Below are the code and all the weights of a small trained network. Each question names an input and a target symbol and asks about switching units off, where a switched-off unit gives its printed mean instead of its output.

import numpy as np


def w(rows, s, z=0):
    codes = np.array(rows[::2]) - 128.0
    scale = np.full(codes.shape[1], s)
    scale[-1] = z or s
    return codes * scale


def f(y):
    return y / 2 * (1 + np.tanh(0.7978845608 * (y + 0.044715 * y**3)))


def softmax(a):
    e = np.exp(a - a.max(-1, keepdims=True))
    return e / e.sum(-1, keepdims=True)


def log_softmax(a):
    a = a - a.max(-1, keepdims=True)
    return a - np.log(np.exp(a).sum(-1, keepdims=True))


def net(x, mask):
    ids = ['ΠΣΩαβδεζθλμξφ'.index(c) for c in x.split()]
    T = len(ids)
    res = E[ids] + P[:T]
    u = 0
    for l in range(2):
        r = res
        for j in range(3):
            rows = slice(4 * j, 4 * j + 4)
            q, k, v = (r @ M[l][rows].T for M in (Q, K, V))
            z = softmax(np.where(np.tri(T) > 0, q @ k.T / 4**0.5, -1e9)) @ v
            o = O[l][rows]
            res = res + np.where(mask[u + j], z, o[:, -1]) @ o[:, :-1]
        u += 3
        y = f(res @ A[l][:, :-1].T + A[l][:, -1])
        res = res + np.where(mask[u : u + 4], y, B[l][:, -1]) @ B[l][:, :-1]
        u += 4
    return log_softmax(res[-1] @ U[:, :-1].T + U[:, -1])


Q, K, V, O, A, B = {}, {}, {}, {}, {}, {}
E = w([
[33,57,199,95,100,72,63,130],'Π',
[62,59,131,45,119,152,104,105],'Σ',
[164,132,57,116,184,109,145,155],'Ω',
[216,179,104,149,55,161,206,91],'α',
[138,107,209,194,3,63,149,137],'β',
[159,146,65,110,99,186,191,43],'δ',
[185,184,172,185,53,132,159,91],'ε',
[115,100,115,130,188,54,73,218],'ζ',
[193,106,77,168,110,72,176,214],'θ',
[95,172,222,169,143,71,40,131],'λ',
[202,216,138,206,173,56,113,148],'μ',
[93,99,83,47,123,208,148,42],'ξ',
[104,184,137,107,207,129,70,80],'φ',
],0.0057)
P = w([
[139,112,121,188,119,190,93,155],'0',
[63,231,78,139,126,79,195,101],'1',
[164,158,129,63,138,78,88,115],'2',
[60,221,82,143,105,75,179,86],'3',
[167,72,99,153,104,104,68,64],'4',
[111,151,238,126,204,173,210,184],'5',
[184,154,128,26,112,40,92,85],'6',
[52,198,158,102,183,36,224,31],'7',
[162,106,107,113,73,82,74,78],'8',
[92,129,239,114,226,149,254,154],'9',
[178,115,94,108,82,78,68,75],'10',
],0.0082)
Q[0] = w([
[106,131,136,161,129,124,172,149],'0.h1',
[100,132,137,170,130,125,180,154],'0.h1',
[159,127,124,104,124,129,87,103],'0.h1',
[144,127,125,113,125,128,104,114],'0.h1',
[124,108,173,142,177,186,158,180],'0.h2',
[51,189,202,134,197,93,254,90],'0.h2',
[105,123,197,142,189,182,197,172],'0.h2',
[121,185,50,102,51,1,105,28],'0.h2',
[162,82,135,137,108,200,87,200],'0.h3',
[169,86,108,128,99,168,70,168],'0.h3',
[126,112,194,141,166,191,179,190],'0.h3',
[145,139,29,113,59,57,35,56],'0.h3',
],0.013)
K[0] = w([
[95,157,116,110,130,85,165,99],'0.h1',
[84,162,112,104,131,78,175,95],'0.h1',
[149,102,143,152,129,173,90,156],'0.h1',
[134,119,133,134,128,147,116,138],'0.h1',
[152,160,147,55,122,75,149,125],'0.h2',
[211,56,118,107,117,64,82,56],'0.h2',
[165,133,143,56,122,65,131,107],'0.h2',
[111,53,85,251,137,208,76,113],'0.h2',
[90,186,151,96,138,124,173,165],'0.h3',
[65,212,147,120,138,154,179,192],'0.h3',
[149,159,151,56,132,57,139,113],'0.h3',
[73,111,104,227,125,223,125,166],'0.h3',
],0.014)
V[0] = w([
[78,173,114,96,121,37,194,95],'0.h1',
[128,113,151,135,128,154,100,129],'0.h1',
[85,166,116,105,128,58,179,101],'0.h1',
[88,173,104,102,138,74,172,90],'0.h1',
[60,107,65,82,194,218,106,78],'0.h2',
[113,102,156,151,183,51,71,235],'0.h2',
[47,120,188,104,172,133,71,93],'0.h2',
[125,11,2,83,159,137,160,197],'0.h2',
[155,88,96,155,47,177,174,143],'0.h3',
[92,63,217,175,49,121,125,181],'0.h3',
[50,26,164,89,70,124,134,109],'0.h3',
[151,158,137,167,63,200,164,86],'0.h3',
],0.0085)
O[0] = w([
[69,158,132,117,194,159,140,99,251],'0.h1',
[158,111,120,110,106,119,110,149,93],'0.h1',
[80,154,130,117,186,156,137,98,231],'0.h1',
[82,160,137,112,201,144,145,84,245],'0.h1',
[98,173,70,100,131,237,42,123,167],'0.h2',
[112,69,2,125,88,16,139,149,117],'0.h2',
[94,198,62,38,70,124,99,155,121],'0.h2',
[52,19,46,174,210,211,111,156,83],'0.h2',
[168,89,192,170,150,177,142,166,146],'0.h3',
[162,102,149,106,86,101,167,215,98],'0.h3',
[64,132,143,40,127,175,168,236,45],'0.h3',
[189,144,215,153,118,168,118,136,184],'0.h3',
],0.0085,0.0023)
A[0] = w([
[164,120,22,53,10,98,21,161,252],'0.n1',
[170,42,134,85,40,70,134,253,191],'0.n2',
[203,63,202,141,72,42,187,165,24],'0.n3',
[52,229,75,38,141,77,119,100,160],'0.n4',
],0.0051,0.0016)
B[0] = w([
[164,137,138,110,156,161,3,82,206],'0.n1',
[57,160,66,183,101,185,77,143,175],'0.n2',
[57,176,115,176,49,133,142,176,172],'0.n3',
[103,169,64,120,56,93,202,133,255],'0.n4',
],0.0064,0.0066)
Q[1] = w([
[159,151,122,106,112,111,66,51],'1.h1',
[167,103,132,106,105,90,126,128],'1.h1',
[110,110,104,89,124,98,187,167],'1.h1',
[157,101,113,86,108,77,126,119],'1.h1',
[191,90,174,163,146,125,89,115],'1.h2',
[207,82,82,145,64,163,2,150],'1.h2',
[188,117,138,138,94,159,63,139],'1.h2',
[79,134,114,120,158,112,173,116],'1.h2',
[128,136,173,127,142,88,187,133],'1.h3',
[175,109,143,152,122,173,53,129],'1.h3',
[233,89,119,172,46,96,29,155],'1.h3',
[72,151,160,106,192,154,206,109],'1.h3',
],0.0081)
K[1] = w([
[105,140,74,233,4,179,119,188],'1.h1',
[90,196,68,140,80,133,185,140],'1.h1',
[150,85,103,18,138,7,166,153],'1.h1',
[80,155,15,126,62,96,186,175],'1.h1',
[197,87,164,204,104,141,115,171],'1.h2',
[206,121,37,199,28,141,1,189],'1.h2',
[199,130,103,188,30,172,65,209],'1.h2',
[72,124,134,85,210,105,166,69],'1.h2',
[134,134,207,126,155,39,186,112],'1.h3',
[188,110,137,177,103,190,34,177],'1.h3',
[219,125,99,218,14,127,51,217],'1.h3',
[91,127,174,76,215,122,174,73],'1.h3',
],0.0054)
V[1] = w([
[139,136,123,61,153,73,155,68],'1.h1',
[115,143,113,77,147,112,211,96],'1.h1',
[154,124,139,104,152,109,124,93],'1.h1',
[177,112,166,146,127,125,26,128],'1.h1',
[202,78,128,173,147,71,151,51],'1.h2',
[159,47,153,171,209,184,109,111],'1.h2',
[56,71,32,148,172,91,85,74],'1.h2',
[206,64,194,186,158,160,156,137],'1.h2',
[183,154,156,151,76,46,219,145],'1.h3',
[33,161,68,140,67,141,124,226],'1.h3',
[172,192,214,22,160,181,84,85],'1.h3',
[150,153,82,135,84,3,171,75],'1.h3',
],0.0062)
O[1] = w([
[158,116,93,149,100,153,71,159,61],'1.h1',
[130,95,114,106,107,143,72,204,57],'1.h1',
[157,116,127,147,117,139,99,124,98],'1.h1',
[161,164,146,184,138,127,155,40,172],'1.h1',
[164,35,160,131,154,25,23,58,47],'1.h2',
[143,78,171,117,225,157,119,93,52],'1.h2',
[140,61,23,231,157,158,117,86,156],'1.h2',
[121,97,194,68,192,102,117,107,24],'1.h2',
[92,112,165,68,46,1,108,168,74],'1.h3',
[60,150,39,118,85,156,201,158,255],'1.h3',
[213,202,217,146,126,188,103,149,98],'1.h3',
[131,106,91,157,37,36,85,126,126],'1.h3',
],0.0064,0.0052)
A[1] = w([
[140,103,84,210,158,240,126,53,202],'1.n1',
[34,122,1,176,73,111,180,205,4],'1.n2',
[187,6,164,159,185,106,12,78,58],'1.n3',
[175,168,163,87,229,240,125,131,35],'1.n4',
],0.0058,0.0027)
B[1] = w([
[120,191,118,83,192,49,62,215,205],'1.n1',
[172,86,201,83,158,192,85,81,253],'1.n2',
[230,116,43,98,84,140,245,180,167],'1.n3',
[101,43,111,254,31,110,110,156,200],'1.n4',
],0.0066,0.028)
U = w([
[150,186,151,63,193,210,177,142,16],'Π',
[73,22,121,128,136,150,122,72,161],'Σ',
[160,167,222,59,188,124,92,71,157],'Ω',
[105,86,140,78,110,182,157,183,104],'α',
[98,173,131,117,115,58,190,219,210],'β',
[60,158,116,99,220,89,61,100,221],'δ',
[173,106,56,117,160,96,239,171,249],'ε',
[131,165,97,170,72,170,171,28,113],'ζ',
[72,101,186,182,137,150,37,124,179],'θ',
[207,172,110,104,88,102,4,177,97],'λ',
[64,150,51,193,99,123,191,220,16],'μ',
[92,94,105,193,97,40,113,89,53],'ξ',
[200,76,157,160,104,168,198,105,73],'φ',
],0.0046,0.0017)

Each question gives the input, a string of symbols that net reads in full, and the target symbol t.
The units are the heads (4 rows each of Q, K, V and O) and the neurons (one row each of A and B). Each row of codes is followed by its name. A weight is (code - 128) times the scale printed after its matrix; where a second scale follows, it is the last column's (O, A, B and U).
mask holds one flag per unit, layer by layer, with each layer's heads first. A switched-off unit (its flag False) gives its mean, the last column of its rows in O or B, instead of its output. The means were averaged over made-up inputs and are rounded, as every weight is.
A unit's drop is (log p(t) with every unit on - log p(t) with that unit switched off) / (log p(t) with every unit on - log p(t) with every unit switched off).
The circuit of an input: a set's keep is (log p(t) with only the set's units on - log p(t) with every unit switched off) / (log p(t) with every unit on - log p(t) with every unit switched off). Starting from the 12 units with the biggest drops (on a tie, the unit counted first), units are removed one at a time, each time the one whose removal leaves the highest keep (on an exact tie, the one counted first), for as long as the keep stays at least 0.8.
units of the circuit, in order: the units of the circuit, biggest drop first
most important unit: the unit with the biggest drop
top k neurons: the k neurons with the biggest drops, biggest first
top k neurons in layer l: the k neurons of layer l with the biggest drops, biggest first
input ξ α α Ω φ, target θ: units of the circuit, in order	[1.n4 0.h2 1.h3 1.n3]
input α β φ Π θ Ω Ω φ Π, target Ω: units of the circuit, in order	[1.h2 0.h3 0.h2]
input ε ξ φ α θ β β ξ λ μ, target β: units of the circuit, in order	[0.h2 1.n2 1.h3]
input α ε β Ω λ μ ξ Ω φ δ λ, target Ω: units of the circuit, in order	[1.h2 0.h3 0.h2]
input Ω Ω φ δ ε Σ λ, target ε: top 2 neurons	[1.n3 1.n2]
input μ δ φ, target ξ: units of the circuit, in order	[0.h2 1.h3 0.h3 1.n2]
input φ φ φ Ω ξ Ω θ λ φ φ, target ε: top 3 neurons	[1.n3 1.n2 0.n3]
input Ω Σ φ φ, target δ: top 3 neurons	[1.n1 1.n4 1.n3]
input φ ξ ξ ε β δ θ φ θ, target λ: top neuron in layer 0	[0.n1]
input θ λ μ φ φ Ω, target ξ: units of the circuit, in order	[0.h2 0.h3 1.h3]
input ξ φ Σ Ω, target μ: top 2 neurons	[1.n4 1.n2]
input δ ζ ξ Π Ω λ φ, target φ: top 2 neurons	[1.n4 1.n3]
input β φ ζ Ω φ θ, target Σ: top 2 neurons in layer 1	[1.n2 1.n1]
input β β φ Ω Σ Ω φ, target α: top 2 neurons	[1.n2 0.n2]
input θ φ Π ε Σ μ θ φ Ω, target Σ: most important unit	0.h1
input ξ λ φ Ω Σ ε ζ φ Ω, target θ: top 3 neurons	[1.n4 0.n4 1.n3]
input φ Ω β ε Π φ φ φ, target α: top 2 neurons	[1.n2 0.n4]
input φ δ Ω μ Ω λ φ Ω, target δ: top 3 neurons	[1.n1 1.n4 1.n3]
input α φ δ φ Ω φ φ Π Σ Σ, target ζ: top 2 neurons	[0.n4 1.n1]
input Π θ δ Σ ξ ε Σ, target Π: most important unit	0.h3
input φ μ μ ξ Σ β Σ φ, target Π: top 3 neurons	[0.n4 1.n2 1.n4]
input φ Ω Ω, target λ: top 3 neurons	[0.n1 0.n4 0.n3]
input ε φ ξ Π Ω ζ φ Σ Ω α β, target β: top 2 neurons	[0.n3 1.n2]
input α φ ξ ξ δ φ δ, target Ω: top 2 neurons	[0.n3 1.n4]
input φ Σ λ Ω Π, target λ: top 2 neurons in layer 0	[0.n1 0.n4]
input ζ Σ Π Σ, target Σ: top 2 neurons in layer 1	[1.n2 1.n1]
input φ φ Σ μ φ δ φ ξ, target ζ: most important unit	0.n4
